In the rows, zero is written as 128.
Each row of numbers belongs to one of the objects below and depends on some of the facts about them. Some rows are named. Which object is each other row?

Some objects and their rows:
logrer: [ 83  99 168  81 159  99  93 132 180 146 121 131 123 148  89 149 118 144
 108 123 132  97 179 161 184 108 140 156]
brimuzi: [ 81 119 139  91 117 107 104 121 128 153 119 136 138 135 109  96 123 102
 113  96 110  86 156 183 173 118 108 142]
plaskin: [119 116 165 104 165  95 137 103 145  97 103  92 144 113 112 148 121  61
 122  93 167 100 165 176 193 137  95 125]
bruva: [125  79 157  60 160  93 107 129 149 161 134 136 123 135  85 148 122 130
  97 106 117  92 179 207 177 131 141 136]
plistin: [ 91  84 174  86 148  99  83 142 189 136 112 141 131 135 100 134 120 138
 111 118 127 100 186 148 163 104 146 167]
tobo: [ 83  91 182  61 157  78 111 141 150 142 137 146 184 188 118 135 130 138
  81  78 109  81 170 196 198 138 142 143]
bube: [ 97  88 145  75 141 101  86 117 156 146 112 152 110 122  65 138 137 149
  93 108 117  99 177 168 164 104 149 177]
vusal: [ 88  86 185  74 153 103  86 128 166 145 120 158 136 181 120 143 152 122
 102 126 131  84 149 209 162 157 108 134]
vipim: [ 88 122 148  97 127 105 113 138 152 160 133 105 143 142 116 122 123 106
 118  95 115  85 173 194 174 132 117 132]
rolam: [ 90 116 144 106 134  96 113 127 146 160 122 110 146 144 115 117 117 104
 123 105 123  78 163 197 174 124 110 131]
suso: [112  92 128 105 124  92 112 130 142 145 128 113 126 128  99 129 144 102
 125  81 106  86 177 196 163 136 124 148]
klogikar: [ 87 128 156  96 133 110 117 137 154 156 138 106 144 131 129 124 124  99
 110  95 125  91 180 191 175 132 119 132]
triklu: [ 96  93 198  65 168 103  98 115 163 120 111 167 146 169 138 157 163 108
  75 107 154  89 154 208 171 163 104 144]
noruk: [116  94 143 108 137  88 117 140 149 145 132  83 133 130  98 144 140 105
 131  86 115  90 185 202 167 148 120 135]
plavim: [ 97 101 152 105 141  93 121 146 153 141 134  88 141 143 122 132 121 100
 136  97 116  85 179 180 180 148 110 124]
trivo: [100 111 121  89 114 101 109 117 122 156 123 129 128 117  93 114 142 108
 103  85 107  93 167 196 160 128 117 153]
keklin: [ 96  82 182  75 147 102  94 138 182 139 121 146 139 134 116 134 120 124
 103 109 128 100 183 162 159 120 143 150]

Facts:
ζ: uses; κ: points at; ξ: belongs to class
bibrebok κ:brura ξ:c
bifek ξ:f
boflidu κ:bruva ξ:a
brabrek ξ:b
bradrak ζ:tobo ξ:a
bralon ζ:zusok, plukligron, flutriklal κ:zafim ξ:e
braruri κ:troklistas ξ:a
bregar ζ:siklan ξ:a
brekal ζ:boflidu, plemer, fligen κ:kifli ξ:e
bresigu ξ:g
bretri ζ:plaskin, tralik κ:tuplik ξ:b
brifle ζ:zusok κ:leklom ξ:a
brimuzi ζ:linuk ξ:e
brisa ζ:lopi, klogikar κ:zutus ξ:g
broskel κ:mazu ξ:d
brostos κ:stadrem ξ:a
bruli κ:ligro ξ:d
brura ζ:vano κ:tebrol ξ:b
bruva κ:naklus ξ:a
bube κ:kopan ξ:e
dakerak ζ:brifle κ:feklan ξ:b
daplin ζ:stadrem, vestun ξ:c
depleskal ζ:grabrudon, brabrek κ:nisu ξ:a
digo ζ:tralik κ:keklin ξ:a
dratir ζ:tralik ξ:a
dratos ζ:naklus κ:piplir ξ:d
dretren ζ:boflidu ξ:a
drigim ξ:e
drolor ζ:plaskin, tolilun ξ:c
druvisik ζ:tralik, vusal, resor ξ:g
duklik ζ:suso, tralik ξ:e
feklan κ:labran ξ:a
fiklo κ:plidre ξ:b
finar ξ:d
flapledes ξ:c
flastom ξ:e
fligen ζ:zuvi ξ:a
flise κ:depleskal ξ:a
flobidru ζ:fofon, drolor ξ:a
floni ζ:stozeno ξ:e
flutriklal ζ:plaskin, linuk, zusok, stupli ξ:a
fofon ζ:plaskin, stadrem κ:sedar ξ:d
fupa ζ:sedo κ:noklebem ξ:e
giklak ζ:stadrem, dakerak, sona ξ:d
grabrudon κ:vestun ξ:a
grikos ζ:tranek, zusok, drolor, sedo ξ:b
gudrel κ:brisa ξ:c
guvel ζ:plaskin ξ:a
keklin ζ:triklu, plavim, sedo κ:sigabil ξ:b
kifli ζ:plukligron, dratir κ:plistin ξ:b
kikle ζ:brabrek ξ:a
kipa ζ:poto κ:bube ξ:b
klaskeplil κ:triklu ξ:a
klogikar ζ:sedo, brabrek ξ:a
kluplir ζ:dratos, sona, vestun ξ:a
kopan κ:ratrastak ξ:a
kori ξ:c
kosom ζ:stupli ξ:e
kupustik κ:tobo ξ:a
labran κ:totruk ξ:a
ladro ξ:a
lamo ξ:a
lebafluk ζ:zuvi κ:vusal ξ:a
leklom ζ:triklu κ:dratos ξ:b
liflutrim ζ:sona, sedo, tiver ξ:b
ligro ζ:stupli κ:bralon ξ:b
linuk ζ:tralik κ:finar ξ:b
logrer ζ:kosom, bralon, fligen, zamu κ:brekal ξ:a
lono ζ:finar, trokol, tralik κ:flise ξ:c
lopi ζ:triklu, stozeno ξ:g
marer κ:zusok ξ:f
mazu κ:ritrul ξ:a
mistak ζ:stupli, tralik, ladro ξ:c
motris ζ:bruva, kori ξ:d
mudu ζ:sigabil, lebafluk, sedo ξ:b
mufur ζ:kori, marer ξ:d
naklus κ:gudrel ξ:a
nebok ζ:plive, zamu ξ:e
nekam ζ:boflidu, triklu, tunul ξ:g
nisu ξ:e
noklebem κ:siklan ξ:b
noruk ξ:d
peple ζ:plaskin ξ:b
piplir ζ:bruva κ:grabrudon ξ:b
plaskin ζ:dratir ξ:d
plavim ζ:tonu ξ:d
pleflak ζ:plemer ξ:c
plemer κ:resor ξ:f
plezen ζ:sona, bretri, mistak ξ:a
plezin ζ:tralik, zonomi κ:klaskeplil ξ:b
plidre ζ:sedo, ladro, rolam ξ:c
plistin ζ:lebafluk, plidre κ:plemer ξ:b
plive ζ:bralon ξ:a
plufer κ:druvisik ξ:f
plukligron ξ:a
popim ζ:vada, zusok ξ:a
poto ζ:stupli κ:broskel ξ:b
pufle ζ:mufur ξ:b
pugre ζ:digo, lebafluk, grabrudon, marer ξ:c
putrem ζ:mudu, skabris ξ:a
ratrastak κ:ronu ξ:a
resor ζ:stupli κ:kipa ξ:b
ritrul ζ:linuk, flutriklal, stupli, tonu κ:bretri ξ:c
rolam ζ:bretri ξ:g
ronu ζ:bube, kifli, kosom, piplir κ:digo ξ:c
ruku ξ:a
sastaza ξ:a
sedar κ:logrer ξ:a
sedo ζ:dratir ξ:e
sigabil κ:trokol ξ:a
siklan ζ:finar κ:fofon ξ:d
skabris ζ:peple, brimuzi, rolam κ:brifle ξ:a
skiste ζ:linuk, bretri κ:plezin ξ:g
skotrul ζ:tralik ξ:b
sona ζ:poto ξ:a
stadrem κ:plufer ξ:c
stobin ζ:finar, plukligron κ:kupustik ξ:c
stozeno ζ:boflidu, poto ξ:a
stupli ζ:tralik ξ:d
suso ξ:c
tebrol ζ:suso, brabrek κ:skabris ξ:a
tebrun ζ:labran, stupli, skabris ξ:b
tiver ζ:stupli, dratir, drigim κ:fiklo ξ:a
tobo ζ:poto κ:marer ξ:a
tolilun ζ:dratir κ:bibrebok ξ:b
tonu ζ:stupli ξ:b
totruk κ:stobin ξ:f
totrum ζ:stozeno ξ:f
tralik ξ:b
tranek ζ:gudrel ξ:a
triklu ζ:dratir, tralik κ:lebafluk ξ:a
trivo ξ:e
troklistas κ:zeflos ξ:f
trokol ζ:stupli, piplir κ:bresigu ξ:a
trunadril ζ:finar, zuvi ξ:c
tunul ζ:zuvi, brimuzi ξ:d
tuplik κ:brostos ξ:d
vada ζ:skabris ξ:a
vano ζ:lebafluk, triklu ξ:b
vestun ζ:tolilun, tonu κ:tiver ξ:b
vipim ζ:boflidu ξ:a
vusal ζ:triklu, tralik κ:lamo ξ:a
zafim ζ:stupli κ:sona ξ:a
zamu ξ:a
zaru ζ:sedo, noruk ξ:a
zeflos κ:fupa ξ:c
zistum ζ:zuvi, flutriklal ξ:a
zonomi ζ:zusok ξ:a
zusok ζ:plaskin, dratir κ:skiste ξ:a
zutus κ:poto ξ:a
zuvi ζ:dratir ξ:d

Which object is each row?
No name comes twice in this set of rows, the named rows included.
[129  59 169  43 173 103 128 155 124 154 136 154  97 141 114 119  87 110
 125 121 116  78 170 180 207 136 130 121]  ritrul
[104  83 180  82 163 103  99 122 180 114  96 144 124 111 107 153 124 116
  96 112 157 108 185 145 172 113 131 171]  kifli
[101 124 146  99 139  91 121 111 136 134 114 103 146 143  92 122 111  92
 123  99 132  84 152 187 194 113 101 126]  guvel
[ 97  76 167  84 156  96  97 131 173 131 124 144 122 142 101 146 117 126
 111 111 119  98 177 156 178 114 146 151]  ronu
[122  58 151  75 148  89 106 108 164 145 140 145 127 142  89 155 123 121
  99  92 102 101 178 186 156 132 142 126]  bibrebok
[117  83 159  68 153  96 104 131 158 162 137 134 133 144  84 147 127 135
  95 102 114  96 181 203 170 129 142 139]  boflidu
[108 101 185  63 185  73 127  89 134  93 103 144 193 169  95 147 125 103
  75  77 157  87 143 191 221 123 122 137]  zusok
[116  65 154  78 155  90 101 122 165 138 126 144 121 141  81 152 132 126
 106  98 111  98 178 180 167 125 148 149]  zeflos
[ 96 116 161 100 144 121 113 106 146 128 103 127 110 136 135 145 161  80
 111 118 164  90 150 207 162 161  65 139]  dratir
[ 83  78 159  69 159  92 116 131 147 151 133 139 116 153 111 149 102 145
 100 116 119  89 184 156 200 141 112 147]  trokol

The same objects again, as new rows of numbers:
Known rows:
tebrol: [115 142 101 122  99 147  95 157 126 156 101 133 118 101 113 109 117 146
 141 140 173 111 115  85 145 125 143  78 120 126 145 114 158 143 151 122]
plezin: [107 104 128 116 118 146 116 165  96 160 115 172 114 101 108 135 116 135
 132 116 166 112 118  86 172 123 128 103 102 126 149 128 129 140 180 126]
dratir: [ 93 112 124 115  79 136  83 159  78 169 140 159 114 141 101 134 125 149
 130 145 149 124 137  73 138 137 130  78  99 140 130  98 148 135 155 138]
boflidu: [ 78 145  69 148  91 143  78 175 103 158 119 147 102 166  90  98 116 123
 125 213 137 109 146  72 131 161 141  81 122 145 107 119 152 101 183 123]
bralon: [ 95 130 139 108  81 159 112 146 104 164 117 168 113 127 116 134 116 149
 160 138 147 135 120 111 125 131 125 101 101 105 139 124 136 144 177 140]
dretren: [ 98 122 128 127 104 133 113 161 103 153 143 149 124 109 117 115 125 118
 148 146 151 112 143  92 152 118 131  57 124 125 133 133 130 110 158 129]
vusal: [101  90 114 121 117 137 131 148  63 165 151 166 123 129 113 132 107 117
 142 131 183 120 134  51 190 132 136  87  81 125 152 130 127 145 179 101]
trokol: [140  87 161 124  83 113 126 155  97 191 159 180 120 127 120 134 108  99
 106 142 161 111 120  93 160  89 120  45  87 161 130 101 140 137 137 136]
skiste: [120 108 120 122 110 145 125 162  87 145 118 172 117 108 110 126 118 135
 144 114 168 110 119  95 142 134 118  94 105 119 147 101 145 143 188 135]
bruva: [ 99 135  93 146 100 148  90 166 119 170 114 142  93 151  96 111  91 141
 119 192 157 108  99  77 108 141 131 105 106 143 133 117 154 136 160 124]
drolor: [ 92 123 142 107  88 135  85 166 107 153  95 177 110 108 111 146 140 155
 129 119 137 112 124 116 150 113 135  99  88 138 139 117 123 158 177 152]
ratrastak: [112  93 155 131 106 108 113 176 106 168 141 157 125 112 117 117 115 109
 124 138 159 105 122 103 157  82 122  20  92 161 136 106 133 148 131 132]
plezen: [112 119 126 113  78 136  97 158  99 159 121 164 114 102 107 121 111 139
 143 130 169 119 125  96 165 125 133  74 112 122 148 127 140 132 148 132]
tolilun: [ 93 148 110 122  81 153  70 165 113 166  86 163 104 117  98 124 114 164
 125 155 146 106 122 102 136 140 131 109 119 135 127 101 134 137 175 155]
suso: [ 94 127 136 118 108 151  92 170  98 153 104 163 118 118 120 147 159 153
 133 123 127 119 127 102 145 109 139  98  95 151 124 106 141 146 180 130]
flise: [ 94 117 148 126 116 127 102 168 100 150 137 149 122 107 115 131 129 133
 149 132 154 111 116 101 144 103 120  49 105 142 145 123 134 134 137 129]
lamo: [ 79  80 136 115 141 140 129 154  68 164 152 145 128 126 120 141 111 124
 150 132 180 100 121  68 201 111 111  60  78 112 164 141 117 163 174 104]

Rows to name:
No name comes twice in this set of rows, the named rows included.
[ 95 124 136 119 113 164  99 149 111 167 119 155 122 131 112 149 113 159
 122 145 150 119 115  94 137 121 109 108 108 114 131 109 135 131 173 142]  piplir
[111 131 134  99 102 157 111 152 115 162  97 165 125 109 130 142 139 154
 133 120 158 125 124  99 178 120 135 107  90 118 143 115 125 153 193 132]  plidre
[ 82 143 111 129  93 153  85 178 119 155  82 155  92 130 106 124 123 147
 120 158 134 105 110 113 145 136 143 116  95 146 123 123 137 157 187 137]  gudrel
[ 95 122 132 107  94 153  85 152  99 166 121 167 122 112 115 153 134 172
 124 124 154 117 129  95 149 119 117  94 104 117 139  96 130 137 175 145]  bretri
[126 146  90 143 105 151 111 179 121 135  96 150 102 109 112  93 125 118
 138 142 163 100 126  94 145 151 137  92 126 137 131 102 159 130 203 120]  brisa
[ 92 137 134 120  98 137  90 164 123 158 124 140 119 108 109 125 127 149
 142 146 148 111 114 108 134 112 127  56 124 128 134 111 147 136 133 145]  kupustik
[126 133 143 121 110 153 119 165 130 148  95 158 117  78 127 136 138 135
 147 111 142 121 102 106 153 106 139 110 100 136 132 115 142 143 170 125]  pugre
[ 98 158 131 128  68 131  55 176 145 150  81 164  99  97  98 124 136 170
 123 142 132 114 112 135 106 113 123  84 138 143 122  94 135 127 142 176]  dakerak
[122  89 162 140 123 113 139 179  99 153 146 166 126 128 135 123 138  96
 112 124 160  91 113 125 148  90 104  10  86 160 133  64 140 161 161 136]  bresigu
[ 87 103 124 117 124 140 114 157  87 158 142 145 124 124 114 130 114 134
 145 139 172 103 122  76 165 111 123  59  89 125 154 127 126 154 168 109]  klaskeplil
[104 147 128 122  69 130  66 153 118 164 123 163 114 117  98 126 137 164
 137 153 139 132 126 102 105 122 131  71 128 137 119  91 154 117 137 159]  labran
[102 124 147 109  95 142 126 162 116 144 124 168 116  98 120 130 121 136
 162 125 136 137 109 122 126 108 124  90 101 107 144 141 139 144 163 141]  nebok
[ 93 133 137 126  99 147 122 162 108 139 119 167 125 106 131 114 145 122
 162 135 122 126 145 117 147 112 140  68 107 125 120 138 137 125 183 136]  floni
[112 113 121 136 128 144  94 158  92 138 144 142 120 129  94 134 133 147
 120 143 166  90 115  68 125 132 103  73 124 149 143  64 172 123 150 120]  marer

Now the same objects, written a new way:
Some rows with their names:
kikle: [120 114 150 109 154 179 155 159  91  96 164 149 113 119 115 156 151  99
 111 179 155 189 109  92 106 140 120  83 125 109 125]
troklistas: [164 119  89 133 126  39  87 113 127 131  79 109 108 107 154  80 119 163
 108 150 145 128 156 116 149 128 168 120  99 152  93]
kipa: [206 131  71 167 125  52  74 113 118 129 139  72 110  96 120  85 146 178
  98 143  99  93 140 127 175 129 129 151  84 133  73]
bube: [205 119  62 167 139  69  73 125 122 157 116 103 102  91 159 122 131 160
  99 139  87  36 138 122 172 139 128 145 104 150  91]
ratrastak: [188 143  75 167 131  71  57 111  91 147 102 135 112  82 153  79 141 169
  92 158 133 114 148 113 164 131 159 114 109 152 106]
finar: [100 114 145 153 129 165 161 155 105  81 156 129 136 121 126 159 106  76
 111 154 119 101 123  76  83 114  92 125 124 148 147]
dratir: [ 87 128 145 145 117 192 159 170 107  88 158 122 153 128 135 145 142  77
  99 173 119 117 103  88  81 129 117 103 126 125 138]
tranek: [101 127 127 127 140 160 147 161  95  89 141 162 141 126 131 141 126  88
 100 161 149 181 125  73 106 112 114 100 134 119 136]
totrum: [111 115 131 114 139 152 159 161 123 102 149 100 135 156  66 126 125  87
  96 161 148 165 118  57 106 125 111 112 110 108  88]
stadrem: [146  95 139 180 116  35 101 119 166 132 111  91 139 110 192 111  83 181
 159 155 115  73 150 119 116 135 146 154 116 110 104]
digo: [169 137 102 161 121 103  71 121  98 137 125  76 115  97 152  95 164 179
 106 150 119  87 147 137 149 141 158 130 104 129 110]
guvel: [100 130 142 126 140 166 158 173  95  95 172 122 148 143 114 143 147  92
 104 148 135 167 128  87 109 109 111 120 134  98 134]
sedar: [190 141  70 168 128  67  49 108  86 141 103 135 113  83 146  79 143 172
  89 155 132 111 146 112 169 134 159 121 107 155 104]
tebrun: [114 113 128 112 154 124 172 168 120  89 178 106 132 153  94 144 126  94
 115 140 122 175 125  86 118  99  91 139 117 100 114]
nebok: [119 117 125 116 161 134 164 170 124 111 156 136 135 148 109 163 115  78
 120 123 116 152 122  76 124 108  84 144 129  81 121]
dretren: [109 130 156 119 146 184 135 156 111 117 155 124 138 132  63 121 137  98
 104 156 153 161 112  49  97 121 113 108 129 101 100]
zutus: [120 108 149 182 136  55  84 139 125 169 108 118 144 127 183  94  92 220
 147 171 173 127 183 103 128 142 199  95 165 107  98]

Which object is each row?
No name comes twice in this set of rows, the named rows included.
[188 123 103 143 136  60  82 119 130 139 123  92 106 105 162 115 146 165
 136 129 110  97 132 136 169 150 135 145  96  95  95]  fupa
[107 111 128 131 135 134 171 163 126  78 167 116 140 145 115 147 125  82
 114 155 112 151 114  90 101 107  95 130 111 110 124]  peple
[187 118  73 154 131  31  78 103 125 134  98 119 107  92 148  89 113 166
 112 149 125 112 144 115 156 123 144 133  87 150  88]  noklebem
[179 119  95 141 131  40  88 116 121 131 136  67 104 116 136  97 147 183
 126 132 117 125 152 138 165 128 138 147  91 110  88]  keklin
[125 105 143 105 160 155 165 169 125 107 169 131 122 140 112 171 133  86
 128 142 121 161 107  88 122 130  88 129 122  76 113]  duklik
[133 107 131 124 150 117 170 152 125  81 171 126 134 136 104 160 105  85
 130 124 114 162 121  82 115 101  72 155 115  84 121]  daplin
[134 111 129 154 140  86  95 133 115 188  96  95  99  99 166 115 113 189
 120 158 145  59 184 112 117 128 188  89 137 173 123]  bruva
[172 106 129 128 142  37 108 115 136 153 129  59  94 110 138 122 116 178
 147 106 113 103 164 131 151 113 125 164 100 100 110]  lono
[140  97 156 185 143  35  90 113 127 146 113 114 135 116 174  98  77 214
 162 158 167 120 184 104 129 136 172 118 147 115 103]  tuplik
[113 108 136 134 134 170 161 163 143  87 150 143 143 127 146 170 125  64
 126 162 102 106  86  89  94 142  90 123 113 107 123]  sedo
[112 110 155 138 135 155 157 146 106  64 163 140 132 117 123 153 119  82
 122 170 130 140 113  83  91 126  90 123 123 125 142]  noruk
[133  87 148 129 140 140 173 147 139  71 161 142 120 112 133 174 111  68
 134 182 116 128  93  90  91 138  80 121 100 116 123]  suso
[103 113 129 131 136 152 174 162 130  83 166 111 142 136 115 148 119  77
 108 163 110 125 111  84  90 111  94 128 106 128 121]  tonu
[190 131  97 177 116  53  70 106  92 109 135  88 121  87 144  90 142 181
 114 131 112  88 146 132 165 130 126 161 103 127 112]  fofon
[152 125 117 137 135  55  91 126 146 156 106  80 117 110 171 111 126 163
 143 114 103  83 151 132 146 127 142 159 108  97 112]  bralon

